Here is a tiny trained network, its code and every weight. The questions are about switching its units off for an input and a class, where a switched-off unit gives its printed mean instead of its output.

import numpy as np


def w(rows, s, z=0):
    codes = np.array(rows[::2]) - 128.0
    scale = np.full(codes.shape[1], s)
    scale[-1] = z or s
    return codes * scale


def norm(h):
    return h / np.sqrt((h * h).mean(-1, keepdims=True) + 1e-5)


def f(y):
    return y / 2 * (1 + np.tanh(0.7978845608 * (y + 0.044715 * y**3)))


def log_softmax(a):
    a = a - a.max(-1, keepdims=True)
    return a - np.log(np.exp(a).sum(-1, keepdims=True))


def net(x, mask):
    res = np.array(x, float).reshape(1, 4) / 4 @ E
    u = 0
    for l in range(4):
        y = f(norm(res) @ A[l][:, :-1].T + A[l][:, -1])
        res = res + np.where(mask[u : u + 7], y, B[l][:, -1]) @ B[l][:, :-1]
        u += 7
    return log_softmax(norm(res)[-1] @ U[:, :-1].T + U[:, -1])


A, B = {}, {}
E = w([
[112,41,192,192,44,54,173,37,146],'x0',
[151,131,80,122,39,116,115,155,2],'x1',
[190,191,193,178,198,120,149,76,55],'x2',
[19,40,150,234,203,188,58,127,76],'x3',
],0.0059)
A[0] = w([
[177,69,7,167,77,157,195,105,28,103],'0.n1',
[146,101,159,132,62,137,91,4,158,51],'0.n2',
[160,127,168,56,200,117,117,41,71,41],'0.n3',
[211,125,213,155,181,125,168,167,96,4],'0.n4',
[141,108,121,147,209,136,174,85,240,72],'0.n5',
[160,235,154,126,73,105,190,151,189,94],'0.n6',
[169,1,149,54,114,138,95,206,184,73],'0.n7',
],0.0071,0.0027)
B[0] = w([
[84,160,239,77,127,113,57,143,194,243],'0.n1',
[178,141,110,156,162,157,208,235,128,208],'0.n2',
[109,183,87,210,97,151,133,99,138,159],'0.n3',
[68,200,87,202,96,123,132,74,139,163],'0.n4',
[66,158,254,104,63,96,14,229,161,254],'0.n5',
[214,74,90,85,144,135,86,70,139,252],'0.n6',
[129,244,97,218,154,120,151,24,103,201],'0.n7',
],0.0085,0.0036)
A[1] = w([
[42,98,23,105,56,139,130,132,208,24],'1.n1',
[129,149,46,125,227,191,195,213,151,1],'1.n2',
[58,19,98,109,220,169,153,83,91,36],'1.n3',
[119,134,138,94,29,104,105,146,2,22],'1.n4',
[89,93,157,189,158,136,104,158,119,79],'1.n5',
[119,172,108,74,117,172,52,144,67,106],'1.n6',
[115,43,175,146,63,89,236,123,111,23],'1.n7',
],0.0094,0.0016)
B[1] = w([
[164,236,174,201,140,101,155,26,80,178],'1.n1',
[132,149,112,153,156,138,105,238,121,164],'1.n2',
[154,80,130,89,97,187,129,90,84,181],'1.n3',
[45,143,254,112,64,84,115,124,204,182],'1.n4',
[179,126,67,19,65,65,116,74,123,254],'1.n5',
[143,115,141,180,120,124,97,199,136,235],'1.n6',
[145,76,47,236,175,179,146,254,168,205],'1.n7',
],0.0092,0.0053)
A[2] = w([
[15,138,171,63,219,147,154,95,254,27],'2.n1',
[75,225,99,199,142,141,146,19,90,50],'2.n2',
[139,108,85,49,146,135,156,60,128,90],'2.n3',
[105,195,161,174,143,109,200,77,41,8],'2.n4',
[92,42,105,115,168,155,84,110,79,89],'2.n5',
[161,152,169,163,164,179,152,91,83,60],'2.n6',
[59,72,119,123,126,182,44,97,36,40],'2.n7',
],0.0094,0.0011)
B[2] = w([
[109,99,242,134,2,106,102,182,126,220],'2.n1',
[108,188,99,185,63,180,123,77,41,254],'2.n2',
[143,75,110,78,119,132,97,142,182,177],'2.n3',
[109,202,142,175,137,220,128,71,121,189],'2.n4',
[191,109,120,106,132,130,91,77,96,175],'2.n5',
[58,162,113,134,87,128,120,101,147,145],'2.n6',
[208,99,136,82,134,34,155,65,185,221],'2.n7',
],0.0084,0.0043)
A[3] = w([
[83,114,153,151,165,154,113,117,100,234],'3.n1',
[193,112,67,8,115,114,197,85,144,2],'3.n2',
[42,116,209,59,119,94,123,140,123,22],'3.n3',
[176,99,101,47,142,115,168,55,129,99],'3.n4',
[108,124,83,125,208,147,128,252,66,15],'3.n5',
[112,224,130,164,159,100,187,78,90,84],'3.n6',
[131,53,104,189,138,150,233,178,116,2],'3.n7',
],0.012,0.00088)
B[3] = w([
[179,211,93,31,74,106,176,111,193,134],'3.n1',
[146,5,165,113,140,81,124,3,63,242],'3.n2',
[102,129,223,98,167,159,150,157,158,253],'3.n3',
[228,132,109,55,134,113,202,133,147,220],'3.n4',
[94,67,22,183,187,119,183,164,185,203],'3.n5',
[65,150,73,133,102,179,133,116,66,208],'3.n6',
[107,137,29,105,228,134,90,194,135,189],'3.n7',
],0.012,0.007)
U = w([
[114,116,250,101,105,107,103,202,187,99],'0',
[223,39,107,69,137,81,148,76,112,62],'1',
[132,91,46,165,184,122,131,229,166,253],'2',
[109,182,100,161,80,157,135,99,85,99],'3',
],0.011,0.00064)

Each question gives the input, the list of numbers given to net, and the class t.
The units are the neurons (one row each of A and B). Each row of codes is followed by its name. A weight is (code - 128) times the scale printed after its matrix; where a second scale follows, it is the last column's (A, B and U).
mask holds one flag per neuron, layer by layer. A switched-off neuron (its flag False) gives its mean, the last column of its row in B, instead of its output. The means were averaged over made-up inputs and are rounded, as every weight is.
A unit's drop is (log p(t) with every unit on - log p(t) with that unit switched off) / (log p(t) with every unit on - log p(t) with every unit switched off).
The circuit of an input: a set's keep is (log p(t) with only the set's units on - log p(t) with every unit switched off) / (log p(t) with every unit on - log p(t) with every unit switched off). Starting from the 12 units with the biggest drops (on a tie, the unit counted first), units are removed one at a time, each time the one whose removal leaves the highest keep (on an exact tie, the one counted first), for as long as the keep stays at least 0.8.
units of the circuit, in order: the units of the circuit, biggest drop first
unit that matters most: the unit with the biggest drop
k most important neurons: the k neurons with the biggest drops, biggest first
k most important neurons of layer l: the k neurons of layer l with the biggest drops, biggest first
drop when u is switched off: that unit's drop, to one decimal
input [6,-2,-4,-4], class 2: unit that matters most : 1.n7
input [-7,4,8,1], class 3: 3 most important neurons : [0.n4; 0.n3; 0.n2]
input [8,6,2,-7], class 2: 3 most important neurons : [1.n7; 1.n5; 0.n5]
input [-6,8,-8,1], class 0: 2 most important neurons of layer 1 : [1.n4; 1.n6]
input [-5,-6,-7,4], class 3: 4 most important neurons : [1.n1; 0.n7; 0.n1; 0.n2]
input [8,7,4,-4], class 2: units of the circuit, in order : [1.n7; 3.n7]
input [0,-6,7,-1], class 3: 2 most important neurons : [0.n4; 0.n3]
input [-5,2,-2,6], class 1: 3 most important neurons : [1.n3; 2.n7; 0.n2]
input [1,-1,-8,8], class 1: 2 most important neurons : [1.n3; 1.n5]
input [5,8,7,3], class 0: 3 most important neurons : [1.n4; 0.n1; 0.n7]
input [-4,6,-8,6], class 3: 2 most important neurons : [1.n1; 0.n5]
input [5,-6,8,7], class 3: 4 most important neurons : [0.n4; 0.n6; 0.n1; 0.n3]
input [6,-4,6,3], class 2: 2 most important neurons : [0.n7; 1.n7]
input [-2,5,-7,1], class 3: 2 most important neurons : [1.n1; 0.n5]
input [-6,3,6,-4], class 2: unit that matters most : 0.n7
input [6,-4,-5,-4], class 2: 3 most important neurons : [0.n2; 0.n1; 1.n5]
input [-6,7,7,-2], class 0: 2 most important neurons : [1.n4; 0.n7]
input [2,-4,7,-6], class 3: 3 most important neurons : [0.n4; 0.n3; 1.n5]
input [8,-8,3,-1], class 0: 2 most important neurons of layer 1 : [1.n6; 1.n2]
input [8,7,0,-5], class 2: units of the circuit, in order : [1.n7]
input [-3,7,7,7], class 0: 3 most important neurons of layer 0 : [0.n7; 0.n1; 0.n6]
input [1,3,-7,8], class 1: 2 most important neurons of layer 0 : [0.n4; 0.n3]
input [7,-5,1,-4], class 2: 2 most important neurons of layer 0 : [0.n1; 0.n2]
input [-1,-6,5,7], class 1: 2 most important neurons of layer 0 : [0.n1; 0.n7]
input [-5,-2,1,5], class 1: 3 most important neurons of layer 1 : [1.n3; 1.n5; 1.n7]
input [7,4,6,3], class 2: 2 most important neurons of layer 0 : [0.n7; 0.n5]
input [0,4,-4,-1], class 0: unit that matters most : 0.n1
input [4,-6,5,2], class 0: drop when 0.n5 is switched off : 4.6
